Below are the code and all the weights of a small trained network. Each question names an input and a class and asks about switching units off, where a switched-off unit gives its printed mean instead of its output.

import numpy as np


def w(rows, s, z=0):
    codes = np.array(rows[::2]) - 128.0
    scale = np.full(codes.shape[1], s)
    scale[-1] = z or s
    return codes * scale


def f(y):
    return np.maximum(y, 0)


def log_softmax(a):
    a = a - a.max(-1, keepdims=True)
    return a - np.log(np.exp(a).sum(-1, keepdims=True))


def net(x, mask):
    res = np.array(x, float).reshape(1, 7) / 4 @ E
    y = f(res @ A[0][:, :-1].T + A[0][:, -1])
    res = res + np.where(mask, y, B[0][:, -1]) @ B[0][:, :-1]
    return log_softmax(res[-1] @ U[:, :-1].T + U[:, -1])


A, B = {}, {}
E = w([
[172,229,82,160,250,137,137,169,61,182,116,221],'x0',
[59,69,203,185,222,189,183,63,58,110,39,89],'x1',
[138,138,115,141,118,150,141,122,144,131,122,119],'x2',
[30,114,84,66,105,180,173,40,137,179,175,237],'x3',
[207,66,189,191,61,70,173,109,122,224,114,186],'x4',
[112,156,253,126,91,229,54,194,188,117,68,226],'x5',
[210,135,130,46,180,69,183,64,202,34,35,188],'x6',
],0.0048)
A[0] = w([
[167,169,90,72,59,78,51,181,173,155,195,152,69],'N0',
[217,156,157,203,146,100,91,222,100,89,99,3,149],'N1',
[160,228,69,165,208,139,101,150,75,186,104,205,129],'N2',
[84,194,77,79,190,185,103,153,118,50,131,75,154],'N3',
[136,65,32,91,159,20,206,66,65,132,155,42,70],'N4',
[39,145,87,86,106,192,182,31,124,190,196,196,143],'N5',
[79,88,180,169,170,184,154,77,93,118,50,117,36],'N6',
[74,84,198,174,183,176,150,75,82,121,54,117,6],'N7',
[191,174,85,83,80,105,82,182,179,156,204,154,70],'N8',
[195,127,112,57,157,93,175,77,211,72,58,181,29],'N9',
[196,128,120,68,175,74,177,62,198,71,63,176,70],'N10',
[158,184,88,136,196,101,149,140,64,154,139,169,110],'N11',
[150,131,43,127,148,70,216,66,66,125,177,46,77],'N12',
[201,96,138,197,112,84,183,132,83,189,97,193,138],'N13',
[190,157,115,70,173,63,176,69,207,81,35,168,51],'N14',
[66,186,93,61,176,163,99,152,136,53,139,90,113],'N15',
[80,84,201,148,184,168,180,66,60,115,71,98,64],'N16',
[116,111,53,118,171,79,169,57,84,108,166,66,100],'N17',
[169,173,141,149,169,110,65,206,121,68,93,13,150],'N18',
[97,129,96,191,107,160,88,162,93,204,179,74,34],'N19',
[110,40,148,80,51,134,112,97,192,80,133,41,96],'N20',
[104,39,138,96,47,107,121,80,181,82,148,60,122],'N21',
[66,132,63,78,100,176,171,63,143,177,198,209,103],'N22',
[208,69,180,196,80,80,172,111,109,220,119,155,130],'N23',
[207,149,143,93,155,83,165,120,188,69,70,123,64],'N24',
[111,144,247,101,80,232,50,193,199,113,46,230,106],'N25',
[64,182,84,86,176,177,77,148,139,44,136,98,124],'N26',
[99,142,107,203,90,194,94,176,84,198,192,84,63],'N27',
[63,124,150,185,118,125,86,184,61,193,194,100,46],'N28',
[177,81,207,183,69,87,174,119,141,196,90,205,106],'N29',
[66,143,81,77,141,179,114,88,124,110,153,152,139],'N30',
[67,161,96,84,175,155,120,140,115,54,142,70,143],'N31',
[108,121,172,183,168,153,160,96,109,119,69,86,51],'N32',
[86,124,128,201,114,154,89,178,88,210,209,88,47],'N33',
[175,188,94,55,51,78,65,194,200,161,191,159,59],'N34',
[30,88,95,76,141,183,158,44,124,192,165,189,124],'N35',
[184,133,125,80,164,81,159,90,163,66,72,174,43],'N36',
[179,167,81,58,62,65,77,168,202,138,194,163,75],'N37',
[90,26,151,99,53,108,127,99,199,95,158,45,68],'N38',
[108,143,237,110,115,214,69,170,193,111,63,196,94],'N39',
[93,40,163,106,57,118,113,67,186,84,128,54,126],'N40',
[95,190,85,99,180,174,83,143,148,66,112,62,123],'N41',
[77,34,200,85,31,115,102,93,192,85,147,70,114],'N42',
[179,178,72,84,57,85,95,173,211,132,188,168,58],'N43',
[208,139,145,217,145,88,71,211,112,121,80,11,149],'N44',
[164,216,91,141,223,136,140,184,55,178,125,196,130],'N45',
[193,76,167,201,77,69,179,93,125,214,105,170,149],'N46',
[86,173,175,87,133,196,68,165,162,74,112,157,125],'N47',
],0.0044,0.0019)
B[0] = w([
[63,100,94,200,195,112,215,160,91,74,74,88,201],'N0',
[120,117,172,91,40,54,93,96,144,78,40,245,232],'N1',
[159,220,184,206,182,152,79,50,111,106,177,156,211],'N2',
[82,102,167,105,164,83,130,103,214,198,178,112,205],'N3',
[205,167,46,89,84,134,72,235,65,202,100,90,225],'N4',
[122,128,158,100,64,69,85,123,135,87,43,223,225],'N5',
[70,117,81,194,169,99,201,196,94,90,83,73,189],'N6',
[62,106,76,185,193,107,207,187,85,82,65,64,190],'N7',
[51,109,103,184,189,112,198,146,98,81,91,94,195],'N8',
[84,96,193,68,77,222,106,133,59,70,213,69,208],'N9',
[87,100,185,73,78,204,110,163,69,78,205,75,217],'N10',
[159,209,160,177,156,152,77,99,106,130,166,143,188],'N11',
[205,153,44,79,78,125,69,232,83,192,99,102,212],'N12',
[101,134,162,109,150,90,115,104,215,189,190,114,197],'N13',
[87,101,198,65,81,224,119,143,67,76,211,72,217],'N14',
[91,98,154,117,159,93,128,128,197,196,168,110,194],'N15',
[62,111,71,192,181,91,211,189,103,100,74,89,204],'N16',
[185,149,54,103,92,118,84,212,100,203,93,109,201],'N17',
[103,109,159,99,74,59,101,88,169,117,69,216,211],'N18',
[92,85,179,56,70,206,119,141,71,70,188,90,186],'N19',
[161,222,165,189,184,136,89,84,110,128,160,158,212],'N20',
[162,224,157,203,187,142,79,95,98,128,147,157,211],'N21',
[110,123,158,109,68,63,110,114,113,82,32,224,210],'N22',
[80,94,158,92,164,88,139,124,229,194,187,109,211],'N23',
[81,89,178,65,79,186,121,127,93,77,165,119,191],'N24',
[224,161,2,110,93,130,80,249,44,220,100,68,254],'N25',
[97,100,146,105,166,85,126,120,210,199,176,109,197],'N26',
[84,80,199,59,76,209,134,119,89,58,181,102,202],'N27',
[83,85,178,59,71,216,121,135,80,69,177,93,193],'N28',
[96,116,136,101,159,90,120,156,200,208,175,81,204],'N29',
[114,106,148,101,105,72,102,115,192,146,95,174,186],'N30',
[115,89,138,105,155,78,136,127,206,193,164,108,192],'N31',
[58,109,106,158,149,102,185,168,106,94,87,109,174],'N32',
[84,64,195,51,84,219,134,129,83,59,185,88,199],'N33',
[65,95,84,204,194,101,209,163,93,69,80,75,210],'N34',
[118,121,144,111,67,54,104,127,124,85,36,216,215],'N35',
[92,102,175,83,84,213,126,137,75,88,192,90,192],'N36',
[53,112,105,192,183,101,217,168,84,77,85,84,205],'N37',
[169,227,164,206,185,149,81,83,91,123,162,160,208],'N38',
[220,154,19,107,98,136,99,227,63,212,103,63,225],'N39',
[168,225,145,199,187,133,89,99,108,121,161,160,218],'N40',
[89,95,175,106,146,86,136,120,200,191,172,124,189],'N41',
[174,234,145,207,201,130,84,79,104,130,164,155,231],'N42',
[54,103,101,188,193,99,220,155,99,77,82,90,200],'N43',
[120,109,175,73,42,55,97,91,139,87,36,238,229],'N44',
[149,226,185,194,185,154,86,47,118,106,180,169,212],'N45',
[62,112,158,92,154,94,136,130,219,206,183,100,211],'N46',
[168,127,76,105,133,108,112,190,141,209,131,89,198],'N47',
],0.0043,0.0051)
U = w([
[107,87,159,82,83,218,132,130,87,72,188,94,86],'0',
[92,107,92,193,176,106,224,150,106,88,83,95,92],'1',
[201,148,51,106,96,130,93,178,93,205,110,100,105],'2',
[158,211,154,196,175,142,94,73,121,119,169,160,107],'3',
[120,106,146,99,63,73,109,108,154,97,54,214,109],'4',
[104,91,143,107,155,98,139,119,246,205,184,102,121],'5',
[130,118,129,126,122,130,129,124,127,127,132,127,254],'6',
[199,64,80,148,123,181,155,68,184,115,119,145,88],'7',
],0.011,0.0076)

Each question gives the input, the list of numbers given to net, and the class t.
The units are the neurons (one row each of A and B). Each row of codes is followed by its name. A weight is (code - 128) times the scale printed after its matrix; where a second scale follows, it is the last column's (A, B and U).
mask holds one flag per neuron, in row order. A switched-off neuron (its flag False) gives its mean, the last column of its row in B, instead of its output. The means were averaged over made-up inputs and are rounded, as every weight is.
A unit's drop is (log p(t) with every unit on - log p(t) with that unit switched off) / (log p(t) with every unit on - log p(t) with every unit switched off).
The circuit of an input: a set's keep is (log p(t) with only the set's units on - log p(t) with every unit switched off) / (log p(t) with every unit on - log p(t) with every unit switched off). Starting from the 12 units with the biggest drops (on a tie, the unit counted first), units are removed one at a time, each time the one whose removal leaves the highest keep (on an exact tie, the one counted first), for as long as the keep stays at least 0.8.
units of the circuit, in order: the units of the circuit, biggest drop first
unit that matters most: the unit with the biggest drop
k most important neurons: the k neurons with the biggest drops, biggest first
drop when u is switched off: that unit's drop, to one decimal
input [8,-6,7,6,4,3,-4], class 3: 2 most important neurons : [N2 N45]
input [7,2,5,7,-8,2,3], class 5: units of the circuit, in order : [N3 N26]
input [4,-7,5,0,-7,5,-8], class 0: unit that matters most : N27
input [-4,-8,5,7,-5,-7,6], class 1: units of the circuit, in order : [N37 N43]
input [1,1,4,3,-5,-6,-4], class 2: units of the circuit, in order : [N12 N4]
input [4,4,1,-1,6,0,6], class 0: units of the circuit, in order : [N14 N10 N9]
input [-7,-5,4,-5,-2,8,-5], class 2: 3 most important neurons : [N25 N39 N47]
input [-8,5,-8,-5,-6,-8,-1], class 2: 3 most important neurons : [N4 N12 N17]
input [3,-6,5,-6,7,3,0], class 5: units of the circuit, in order : [N23 N46]
input [-5,4,3,0,-5,5,-2], class 2: units of the circuit, in order : [N25 N39 N47]
input [-3,0,5,-6,-5,-8,-5], class 2: 2 most important neurons : [N4 N12]
input [-6,-8,8,-1,-8,-5,7], class 1: 4 most important neurons : [N37 N43 N34 N0]
input [4,0,4,-4,-2,-7,4], class 2: 2 most important neurons : [N4 N12]
input [-3,8,-4,5,7,4,0], class 1: units of the circuit, in order : [N7 N16]
input [3,4,5,6,-4,-7,4], class 2: units of the circuit, in order : [N4 N12]
input [-3,6,0,4,-3,-1,1], class 1: units of the circuit, in order : [N16 N7]
input [5,7,-5,-3,-4,5,-4], class 1: unit that matters most : N7
input [-1,-1,5,-8,7,-2,0], class 4: 2 most important neurons : [N44 N1]
input [-3,8,3,6,-3,-4,-3], class 1: 3 most important neurons : [N16 N7 N6]
input [6,1,3,5,-7,-7,-1], class 2: 3 most important neurons : [N12 N4 N17]
input [0,-1,-2,5,-3,-7,5], class 2: 3 most important neurons : [N4 N12 N17]
input [-7,-6,-3,3,8,4,1], class 5: units of the circuit, in order : [N29]
input [-5,1,-8,-4,-5,8,8], class 0: 2 most important neurons : [N9 N14]
input [-5,-5,-2,5,0,7,0], class 2: drop when N25 is switched off : 0.5
input [-7,1,-4,1,-7,-4,-1], class 3: drop when N21 is switched off : 0.2
input [-7,-3,7,-5,-8,5,-1], class 5: drop when N45 is switched off : 0.1
